Below are the code and all the weights of a small trained network. Each question names an input and a class and asks about switching units off, where a switched-off unit gives its printed mean instead of its output.

import numpy as np


def w(rows, s, z=0):
    codes = np.array(rows[::2]) - 128.0
    scale = np.full(codes.shape[1], s)
    scale[-1] = z or s
    return codes * scale


def norm(h):
    return h / np.sqrt((h * h).mean(-1, keepdims=True) + 1e-5)


def f(y):
    return np.maximum(y, 0)


def log_softmax(a):
    a = a - a.max(-1, keepdims=True)
    return a - np.log(np.exp(a).sum(-1, keepdims=True))


def net(x, mask):
    res = np.array(x, float).reshape(1, 7) / 4 @ E
    u = 0
    for l in range(2):
        y = f(norm(res) @ A[l][:, :-1].T + A[l][:, -1])
        res = res + np.where(mask[u : u + 9], y, B[l][:, -1]) @ B[l][:, :-1]
        u += 9
    return log_softmax(norm(res)[-1] @ U[:, :-1].T + U[:, -1])


A, B = {}, {}
E = w([
[137,140,133],'x0',
[128,126,126],'x1',
[192,64,179],'x2',
[3,133,177],'x3',
[192,51,46],'x4',
[124,126,128],'x5',
[112,108,120],'x6',
],0.0047)
A[0] = w([
[144,84,179,186],'L0N1',
[81,120,246,60],'L0N2',
[166,217,134,119],'L0N3',
[164,109,120,73],'L0N4',
[134,92,214,102],'L0N5',
[119,148,104,177],'L0N6',
[45,103,170,249],'L0N7',
[186,84,124,184],'L0N8',
[148,78,187,174],'L0N9',
],0.011,0.0018)
B[0] = w([
[173,123,232,191],'L0N1',
[166,204,66,238],'L0N2',
[41,91,89,187],'L0N3',
[149,73,89,168],'L0N4',
[159,172,238,192],'L0N5',
[111,113,73,161],'L0N6',
[121,237,129,254],'L0N7',
[51,84,207,221],'L0N8',
[138,140,255,197],'L0N9',
],0.0062,0.0053)
A[1] = w([
[121,73,91,223],'L1N1',
[196,148,135,90],'L1N2',
[211,110,64,55],'L1N3',
[191,149,175,240],'L1N4',
[102,187,79,213],'L1N5',
[195,138,2,114],'L1N6',
[91,200,86,79],'L1N7',
[232,133,85,6],'L1N8',
[141,124,170,48],'L1N9',
],0.0095,0.0022)
B[1] = w([
[170,167,79,189],'L1N1',
[82,90,142,154],'L1N2',
[170,191,160,162],'L1N3',
[82,40,184,231],'L1N4',
[143,1,134,254],'L1N5',
[169,144,133,189],'L1N6',
[116,124,42,240],'L1N7',
[114,152,150,147],'L1N8',
[74,170,66,162],'L1N9',
],0.0086,0.0047)
U = w([
[93,81,8,228],'0',
[79,102,212,243],'1',
[32,207,66,107],'2',
[73,221,202,2],'3',
[221,120,47,54],'4',
[171,36,159,49],'5',
],0.016,0.0033)

Each question gives the input, the list of numbers given to net, and the class t.
The units are the neurons (one row each of A and B). Each row of codes is followed by its name. A weight is (code - 128) times the scale printed after its matrix; where a second scale follows, it is the last column's (A, B and U).
mask holds one flag per neuron, layer by layer. A switched-off neuron (its flag False) gives its mean, the last column of its row in B, instead of its output. The means were averaged over made-up inputs and are rounded, as every weight is.
A unit's drop is (log p(t) with every unit on - log p(t) with that unit switched off) / (log p(t) with every unit on - log p(t) with every unit switched off).
The circuit of an input: a set's keep is (log p(t) with only the set's units on - log p(t) with every unit switched off) / (log p(t) with every unit on - log p(t) with every unit switched off). Starting from the 12 units with the biggest drops (on a tie, the unit counted first), units are removed one at a time, each time the one whose removal leaves the highest keep (on an exact tie, the one counted first), for as long as the keep stays at least 0.8.
units of the circuit, in order: the units of the circuit, biggest drop first
most important unit: the unit with the biggest drop
top k neurons: the k neurons with the biggest drops, biggest first
top k neurons in layer l: the k neurons of layer l with the biggest drops, biggest first
drop when u is switched off: that unit's drop, to one decimal
input [-3,1,0,-3,-6,5,5], class 0: most important unit => L1N5
input [4,8,-1,1,-4,-2,5], class 2: top 2 neurons in layer 0 => L0N7, L0N4
input [4,5,7,4,0,6,3], class 3: units of the circuit, in order => L1N5, L0N2
input [0,-8,-6,-1,6,3,-5], class 4: top 2 neurons in layer 1 => L1N6, L1N3
input [-2,-6,-8,-2,5,-5,7], class 4: units of the circuit, in order => L1N6, L0N3
input [-1,6,-5,-1,4,7,-7], class 4: top 2 neurons in layer 0 => L0N7, L0N8
input [-7,3,2,6,-3,2,6], class 3: units of the circuit, in order => L0N7, L0N2
input [-2,4,3,3,-3,-5,1], class 3: top 2 neurons => L0N7, L0N2
input [5,8,-4,-7,-1,-8,3], class 0: top 2 neurons in layer 0 => L0N3, L0N1
input [-7,8,2,1,0,6,-3], class 3: top 3 neurons => L1N5, L0N7, L0N2
input [6,1,1,-5,-1,-4,7], class 1: top 2 neurons in layer 1 => L1N7, L1N5
input [2,3,-4,-2,-8,4,-3], class 0: top 2 neurons in layer 1 => L1N5, L1N7
input [6,7,-2,1,2,6,2], class 0: top 2 neurons in layer 0 => L0N2, L0N4
input [-8,-8,6,4,-6,-5,2], class 3: units of the circuit, in order => L0N2
input [-7,-4,2,-6,0,-8,-3], class 1: top 3 neurons in layer 1 => L1N7, L1N5, L1N4
input [-5,-8,-1,8,-8,8,8], class 2: top 2 neurons in layer 0 => L0N2, L0N9
input [-1,-5,-7,-3,5,-4,0], class 4: top 3 neurons => L1N6, L1N3, L0N7
input [-1,-2,8,3,-3,-6,-4], class 3: top 2 neurons => L1N5, L0N2
input [-7,7,-5,-1,-5,-3,0], class 0: drop when L1N5 is switched off => 0.2
input [-7,4,-4,-8,-4,-2,2], class 0: units of the circuit, in order => L0N3
input [1,-5,3,3,-3,8,-1], class 3: drop when L0N7 is switched off => 0.3
input [6,-2,4,-5,-1,-3,0], class 1: drop when L1N3 is switched off => 0.0
